Below are the code and all the weights of a small trained network. Each question names an input and a class and asks about switching units off, where a switched-off unit gives its printed mean instead of its output.

import numpy as np


def w(rows, s, z=0):
    codes = np.array(rows[::2]) - 128.0
    scale = np.full(codes.shape[1], s)
    scale[-1] = z or s
    return codes * scale


def f(y):
    return np.maximum(y, 0)


def log_softmax(a):
    a = a - a.max(-1, keepdims=True)
    return a - np.log(np.exp(a).sum(-1, keepdims=True))


def net(x, mask):
    res = np.array(x, float).reshape(1, 4) / 4 @ E
    y = f(res @ A[0][:, :-1].T + A[0][:, -1])
    res = res + np.where(mask, y, B[0][:, -1]) @ B[0][:, :-1]
    return log_softmax(res[-1] @ U[:, :-1].T + U[:, -1])


A, B = {}, {}
E = w([
[14,92,161,169,27,113,163,43,52],'x0',
[110,20,132,157,161,164,163,162,176],'x1',
[152,66,166,65,116,154,49,80,154],'x2',
[80,104,245,196,121,92,68,189,216],'x3',
],0.011)
A[0] = w([
[57,69,73,154,73,113,240,110,79,176],'N1',
[213,153,86,119,158,134,87,67,132,96],'N2',
[181,226,101,96,158,118,65,172,126,255],'N3',
[153,88,184,163,147,99,99,228,213,198],'N4',
[120,161,189,138,140,107,80,248,181,220],'N5',
[192,242,65,107,133,83,122,120,114,125],'N6',
[53,201,183,122,77,117,102,111,85,147],'N7',
],0.011,0.0029)
B[0] = w([
[4,124,187,184,174,176,84,112,153,241],'N1',
[102,198,138,83,120,91,137,184,114,199],'N2',
[186,152,208,210,159,194,218,104,124,227],'N3',
[84,129,178,87,204,94,46,161,248,250],'N4',
[198,109,161,159,171,209,99,173,88,232],'N5',
[157,112,144,128,76,133,230,74,142,226],'N6',
[151,113,12,198,133,127,134,38,106,198],'N7',
],0.012,0.017)
U = w([
[75,162,151,3,82,107,131,215,41,50],'0',
[50,89,228,150,240,186,93,157,143,228],'1',
[208,128,162,113,95,115,226,103,97,145],'2',
[88,74,122,168,63,56,154,19,108,121],'3',
[107,75,178,56,112,20,82,134,148,55],'4',
[186,92,145,143,142,80,66,114,116,2],'5',
],0.0077,0.0034)

Each question gives the input, the list of numbers given to net, and the class t.
The units are the neurons (one row each of A and B). Each row of codes is followed by its name. A weight is (code - 128) times the scale printed after its matrix; where a second scale follows, it is the last column's (A, B and U).
mask holds one flag per neuron, in row order. A switched-off neuron (its flag False) gives its mean, the last column of its row in B, instead of its output. The means were averaged over made-up inputs and are rounded, as every weight is.
A unit's drop is (log p(t) with every unit on - log p(t) with that unit switched off) / (log p(t) with every unit on - log p(t) with every unit switched off).
The circuit of an input: a set's keep is (log p(t) with only the set's units on - log p(t) with every unit switched off) / (log p(t) with every unit on - log p(t) with every unit switched off). Starting from all 7 units, units are removed one at a time, each time the one whose removal leaves the highest keep (on an exact tie, the one counted first), for as long as the keep stays at least 0.8.
units of the circuit, in order: the units of the circuit, biggest drop first
unit that matters most: the unit with the biggest drop
k most important neurons: the k neurons with the biggest drops, biggest first
drop when u is switched off: that unit's drop, to one decimal
input [1,-7,8,4], class 5: units of the circuit, in order -> N1; N7
input [-6,-2,6,-2], class 2: unit that matters most -> N1
input [6,-3,-6,-5], class 3: 2 most important neurons -> N7; N4
input [4,-2,6,-3], class 3: 2 most important neurons -> N4; N5
input [0,-7,-7,6], class 2: 3 most important neurons -> N1; N7; N6
input [8,-3,-4,7], class 3: 2 most important neurons -> N7; N4
input [-2,3,0,-3], class 2: 3 most important neurons -> N4; N1; N5
input [4,-5,7,8], class 5: drop when N7 is switched off -> 0.6
input [-1,1,7,-4], class 0: drop when N1 is switched off -> 0.2
input [-6,-8,1,-8], class 2: drop when N3 is switched off -> 0.0
